Here is a tiny trained network, its code and every weight. The questions are about switching its units off for an input and a target symbol, where a switched-off unit gives its printed mean instead of its output.

import numpy as np


def w(rows, s, z=0):
    codes = np.array(rows[::2]) - 128.0
    scale = np.full(codes.shape[1], s)
    scale[-1] = z or s
    return codes * scale


def norm(h):
    return h / np.sqrt((h * h).mean(-1, keepdims=True) + 1e-5)


def f(y):
    return np.maximum(y, 0)


def softmax(a):
    e = np.exp(a - a.max(-1, keepdims=True))
    return e / e.sum(-1, keepdims=True)


def log_softmax(a):
    a = a - a.max(-1, keepdims=True)
    return a - np.log(np.exp(a).sum(-1, keepdims=True))


def net(x, mask):
    ids = ['γδηλμπστφ'.index(c) for c in x.split()]
    T = len(ids)
    res = E[ids] + P[:T]
    u = 0
    for l in range(2):
        r = norm(res)
        for j in range(2):
            rows = slice(3 * j, 3 * j + 3)
            q, k, v = (r @ M[l][rows].T for M in (Q, K, V))
            z = softmax(np.where(np.tri(T) > 0, q @ k.T / 3**0.5, -1e9)) @ v
            o = O[l][rows]
            res = res + np.where(mask[u + j], z, o[:, -1]) @ o[:, :-1]
        u += 2
        y = f(norm(res) @ A[l][:, :-1].T + A[l][:, -1])
        res = res + np.where(mask[u : u + 4], y, B[l][:, -1]) @ B[l][:, :-1]
        u += 4
    return log_softmax(norm(res)[-1] @ U[:, :-1].T + U[:, -1])


Q, K, V, O, A, B = {}, {}, {}, {}, {}, {}
E = w([
[149,159,154,197],'γ',
[133,55,117,168],'δ',
[128,108,144,118],'η',
[136,112,110,131],'λ',
[139,118,194,157],'μ',
[99,107,4,115],'π',
[111,154,187,112],'σ',
[122,144,126,139],'τ',
[124,146,118,107],'φ',
],0.037)
P = w([
[27,204,171,79],'0',
[93,202,158,98],'1',
[137,181,140,108],'2',
[165,163,136,107],'3',
[188,146,136,114],'4',
[207,128,133,115],'5',
[228,115,133,119],'6',
[236,103,123,125],'7',
[252,89,123,124],'8',
],0.004)
Q[0] = w([
[141,130,161,135],'L0H1',
[131,190,100,141],'L0H1',
[152,145,184,70],'L0H1',
[225,185,177,66],'L0H2',
[197,154,230,181],'L0H2',
[91,2,172,51],'L0H2',
],0.0087)
K[0] = w([
[169,137,142,132],'L0H1',
[26,197,112,140],'L0H1',
[72,133,204,98],'L0H1',
[92,254,198,77],'L0H2',
[202,136,225,168],'L0H2',
[29,10,106,53],'L0H2',
],0.0065)
V[0] = w([
[45,103,188,185],'L0H1',
[82,219,87,220],'L0H1',
[91,180,145,235],'L0H1',
[22,124,253,227],'L0H2',
[112,188,99,228],'L0H2',
[112,124,125,138],'L0H2',
],0.0043)
O[0] = w([
[125,141,124,192,154],'L0H1',
[156,54,173,151,242],'L0H1',
[112,77,159,160,210],'L0H1',
[112,203,90,105,234],'L0H2',
[1,169,148,137,250],'L0H2',
[128,128,129,122,129],'L0H2',
],0.0051,0.0016)
A[0] = w([
[212,48,52,171,115],'L0N1',
[40,64,249,58,2],'L0N2',
[83,74,188,251,90],'L0N3',
[88,1,222,92,82],'L0N4',
],0.0079,0.005)
B[0] = w([
[219,215,161,117,242],'L0N1',
[25,59,158,172,168],'L0N2',
[190,62,101,136,252],'L0N3',
[2,108,75,150,207],'L0N4',
],0.0093,0.0038)
Q[1] = w([
[202,150,162,120],'L1H1',
[33,72,181,145],'L1H1',
[125,95,202,95],'L1H1',
[15,189,118,208],'L1H2',
[171,182,185,200],'L1H2',
[182,255,101,161],'L1H2',
],0.0075)
K[1] = w([
[77,141,151,144],'L1H1',
[240,161,28,128],'L1H1',
[144,136,45,96],'L1H1',
[23,106,108,217],'L1H2',
[132,151,123,242],'L1H2',
[124,248,2,203],'L1H2',
],0.0064)
V[1] = w([
[106,77,166,132],'L1H1',
[117,201,47,227],'L1H1',
[171,156,198,119],'L1H1',
[255,122,32,124],'L1H2',
[60,238,198,17],'L1H2',
[92,124,43,155],'L1H2',
],0.0033)
O[1] = w([
[67,63,135,130,131],'L1H1',
[220,114,101,67,245],'L1H1',
[127,159,131,80,121],'L1H1',
[38,126,59,232,8],'L1H2',
[238,15,42,254,193],'L1H2',
[127,109,211,142,158],'L1H2',
],0.003,0.0013)
A[1] = w([
[166,130,141,173,10],'L1N1',
[82,254,117,145,138],'L1N2',
[109,185,115,216,77],'L1N3',
[27,237,146,98,2],'L1N4',
],0.0084,0.0052)
B[1] = w([
[105,152,79,118,141],'L1N1',
[80,80,180,146,254],'L1N2',
[115,116,81,84,214],'L1N3',
[158,228,11,155,172],'L1N4',
],0.011,0.0042)
U = w([
[113,178,129,250,46],'γ',
[178,42,86,166,64],'δ',
[116,66,164,59,174],'η',
[182,169,158,119,98],'λ',
[130,96,220,163,72],'μ',
[152,86,26,80,69],'π',
[81,195,202,130,65],'σ',
[91,140,104,186,252],'τ',
[106,197,108,19,78],'φ',
],0.013)

Each question gives the input, a string of symbols that net reads in full, and the target symbol t.
The units are the heads (3 rows each of Q, K, V and O) and the neurons (one row each of A and B). Each row of codes is followed by its name. A weight is (code - 128) times the scale printed after its matrix; where a second scale follows, it is the last column's (O, A, B and U).
mask holds one flag per unit, layer by layer, with each layer's heads first. A switched-off unit (its flag False) gives its mean, the last column of its rows in O or B, instead of its output. The means were averaged over made-up inputs and are rounded, as every weight is.
A unit's drop is (log p(t) with every unit on - log p(t) with that unit switched off) / (log p(t) with every unit on - log p(t) with every unit switched off).
k most important neurons: the k neurons with the biggest drops, biggest first
top k neurons in layer l: the k neurons of layer l with the biggest drops, biggest first
which heads matter: for each layer, one digit per head in row order, 1 if its drop is at least 0.15 and else 0, layers parted by /
drop when u is switched off: that unit's drop, to one decimal
input η τ τ γ τ, target π: top 2 neurons in layer 1 => (L1N2; L1N3)
input φ τ τ φ, target η: which heads matter => 11 / 01
input η τ η τ τ φ, target τ: 2 most important neurons => (L0N3; L1N4)
input φ τ γ η τ η τ τ φ, target η: which heads matter => 10 / 01
input τ φ η τ, target η: which heads matter => 10 / 00
input σ τ μ φ τ τ σ τ, target δ: which heads matter => 10 / 00
input η σ δ δ φ, target τ: 2 most important neurons => (L0N3; L0N1)
input λ τ τ γ τ σ, target τ: top 3 neurons in layer 0 => (L0N2; L0N4; L0N3)
input τ τ τ τ μ φ τ τ τ, target δ: top neuron in layer 1 => (L1N2)
input δ σ μ λ τ φ η, target τ: 4 most important neurons => (L0N4; L0N2; L0N3; L1N3)
input φ μ λ τ τ δ δ τ, target π: 4 most important neurons => (L0N3; L1N3; L1N2; L0N1)
input λ γ τ λ τ, target η: top 3 neurons in layer 0 => (L0N4; L0N1; L0N3)
input π σ τ γ δ τ π η, target τ: top 3 neurons in layer 0 => (L0N4; L0N2; L0N3)
input φ λ η φ η λ η, target π: 2 most important neurons => (L1N2; L0N4)
input φ τ λ η λ λ φ π λ, target λ: drop when L0N1 is switched off => 0.6
input γ η η η, target π: drop when L0N4 is switched off => 0.2
input π τ δ τ φ τ σ, target τ: drop when L0N1 is switched off => 0.1
input γ φ τ τ σ φ λ, target λ: drop when L0H1 is switched off => 0.0
